Below is a small trained network, with its code and all its weights. Each question gives an input and a target symbol and asks what happens when units are switched off, that is, made to give their printed mean instead of their output.

import numpy as np


def w(rows, s, z=0):
    codes = np.array(rows[::2]) - 128.0
    scale = np.full(codes.shape[1], s)
    scale[-1] = z or s
    return codes * scale


def norm(h):
    return h / np.sqrt((h * h).mean(-1, keepdims=True) + 1e-5)


def f(y):
    return np.maximum(y, 0)


def softmax(a):
    e = np.exp(a - a.max(-1, keepdims=True))
    return e / e.sum(-1, keepdims=True)


def log_softmax(a):
    a = a - a.max(-1, keepdims=True)
    return a - np.log(np.exp(a).sum(-1, keepdims=True))


def net(x, mask):
    ids = ['ΓΣΦβξτψ'.index(c) for c in x.split()]
    T = len(ids)
    res = E[ids] + P[:T]
    r = norm(res)
    for j in range(3):
        rows = slice(2 * j, 2 * j + 2)
        q, k, v = (r @ M[0][rows].T for M in (Q, K, V))
        z = softmax(np.where(np.tri(T) > 0, q @ k.T / 2**0.5, -1e9)) @ v
        o = O[0][rows]
        res = res + np.where(mask[j], z, o[:, -1]) @ o[:, :-1]
    y = f(norm(res) @ A[0][:, :-1].T + A[0][:, -1])
    res = res + np.where(mask[3:7], y, B[0][:, -1]) @ B[0][:, :-1]
    return log_softmax(norm(res)[-1] @ U[:, :-1].T + U[:, -1])


Q, K, V, O, A, B = {}, {}, {}, {}, {}, {}
E = w([
[148,46,60,112,118,41],'Γ',
[228,76,116,151,145,124],'Σ',
[151,228,95,131,212,116],'Φ',
[114,90,183,6,128,139],'β',
[145,106,53,167,142,170],'ξ',
[94,140,99,133,184,47],'τ',
[220,156,138,221,114,144],'ψ',
],0.023)
P = w([
[97,106,97,186,248,154],'0',
[133,115,71,138,210,170],'1',
[155,114,64,104,173,170],'2',
[178,118,65,92,144,154],'3',
[196,124,72,81,121,142],'4',
[213,132,89,65,95,131],'5',
[187,159,117,72,82,131],'6',
[136,147,77,108,108,150],'7',
[121,158,108,101,90,129],'8',
[88,179,117,122,85,134],'9',
[86,167,133,127,68,140],'10',
[66,196,140,137,74,144],'11',
],0.013)
Q[0] = w([
[75,170,102,27,169,3],'h0',
[5,168,162,227,50,152],'h0',
[221,182,140,161,95,247],'h1',
[198,5,110,69,45,175],'h1',
[158,141,198,204,185,80],'h2',
[115,97,137,138,109,215],'h2',
],0.034)
K[0] = w([
[68,107,126,4,170,107],'h0',
[100,254,108,150,81,125],'h0',
[238,161,97,156,96,193],'h1',
[183,40,178,70,37,162],'h1',
[180,159,116,176,147,76],'h2',
[95,89,154,167,124,167],'h2',
],0.041)
V[0] = w([
[100,123,84,179,200,146],'h0',
[131,130,56,149,119,78],'h0',
[253,145,96,85,94,97],'h1',
[115,96,122,184,179,172],'h1',
[59,147,78,139,143,129],'h2',
[40,79,171,133,187,182],'h2',
],0.02)
O[0] = w([
[92,152,120,153,78,149,147],'h0',
[161,149,149,141,121,224,95],'h0',
[126,68,151,189,157,241,255],'h1',
[190,94,178,89,165,87,135],'h1',
[140,155,130,157,177,165,163],'h2',
[122,46,118,166,122,246,37],'h2',
],0.012,0.0075)
A[0] = w([
[145,139,89,140,27,89,131],'n0',
[195,162,117,69,135,124,75],'n1',
[45,107,254,180,8,194,96],'n2',
[132,92,136,147,117,46,1],'n3',
],0.027,0.0076)
B[0] = w([
[161,97,98,140,143,109,195],'n0',
[111,119,125,128,85,130,219],'n1',
[78,253,130,117,82,86,254],'n2',
[100,140,176,162,85,155,207],'n3',
],0.041,0.008)
U = w([
[116,78,82,177,86,127,95],'Γ',
[76,142,59,140,2,178,119],'Σ',
[24,101,179,224,116,113,50],'Φ',
[160,155,29,109,140,65,113],'β',
[206,152,90,177,27,106,46],'ξ',
[172,141,131,239,190,158,254],'τ',
[74,65,183,49,126,149,211],'ψ',
],0.0089,0.0068)

Each question gives the input, a string of symbols that net reads in full, and the target symbol t.
The units are the heads (2 rows each of Q, K, V and O) and the neurons (one row each of A and B). Each row of codes is followed by its name. A weight is (code - 128) times the scale printed after its matrix; where a second scale follows, it is the last column's (O, A, B and U).
mask holds one flag per unit, heads first, then neurons. A switched-off unit (its flag False) gives its mean, the last column of its rows in O or B, instead of its output. The means were averaged over made-up inputs and are rounded, as every weight is.
A unit's drop is (log p(t) with every unit on - log p(t) with that unit switched off) / (log p(t) with every unit on - log p(t) with every unit switched off).
The circuit of an input: a set's keep is (log p(t) with only the set's units on - log p(t) with every unit switched off) / (log p(t) with every unit on - log p(t) with every unit switched off). Starting from all 7 units, units are removed one at a time, each time the one whose removal leaves the highest keep (on an exact tie, the one counted first), for as long as the keep stays at least 0.8.
circuit, biggest first: the units of the circuit, biggest drop first
unit that matters most: the unit with the biggest drop
k most important neurons: the k neurons with the biggest drops, biggest first
which heads matter: for each layer, one digit per head in row order, 1 if its drop is at least 0.15 and else 0, layers parted by /
drop when u is switched off: that unit's drop, to one decimal
input ψ τ Σ τ ψ ξ, target τ: unit that matters most => h1
input Γ τ Γ ψ ψ Γ Γ Φ Φ τ, target β: which heads matter => 110
input Φ Φ τ Σ Σ Φ ψ ξ, target τ: which heads matter => 101
input Γ Σ β Σ Σ Φ, target β: which heads matter => 111
input τ τ τ Φ Φ ψ, target τ: which heads matter => 111
input ξ Φ Γ, target τ: circuit, biggest first => [h1 n2 n1]
input Σ Γ Γ Γ ψ Φ τ ψ Γ τ ψ Γ, target β: 3 most important neurons => [n0 n3 n1]
input Σ ξ ξ Σ τ, target τ: circuit, biggest first => [h1 n2 n1]
input β ξ τ, target Φ: which heads matter => 110
input τ β β Σ β Γ, target Γ: circuit, biggest first => [h0 n2 h1]
input τ ψ Γ τ τ Σ Σ β, target ψ: which heads matter => 100
input Φ Σ ξ τ τ Γ, target τ: circuit, biggest first => [h1 h2 n2 h0]
input Σ Σ Φ τ, target τ: which heads matter => 101
input Σ Σ τ τ τ τ ξ Σ τ, target β: which heads matter => 111
input ξ β Γ Φ Σ, target τ: which heads matter => 010
input ξ ξ Σ Φ, target τ: which heads matter => 110
input Γ τ τ Φ, target τ: which heads matter => 111
input β ψ ψ τ Σ Σ ψ Φ, target β: which heads matter => 101
input τ Γ Φ τ ξ τ τ Σ, target τ: which heads matter => 011
input Σ Σ β Σ τ Γ, target Γ: 2 most important neurons => [n2 n0]
input Σ ξ τ Γ Σ ξ β, target ψ: drop when n1 is switched off => 0.1
input Γ β ξ ψ Φ τ, target Φ: drop when n0 is switched off => 0.0
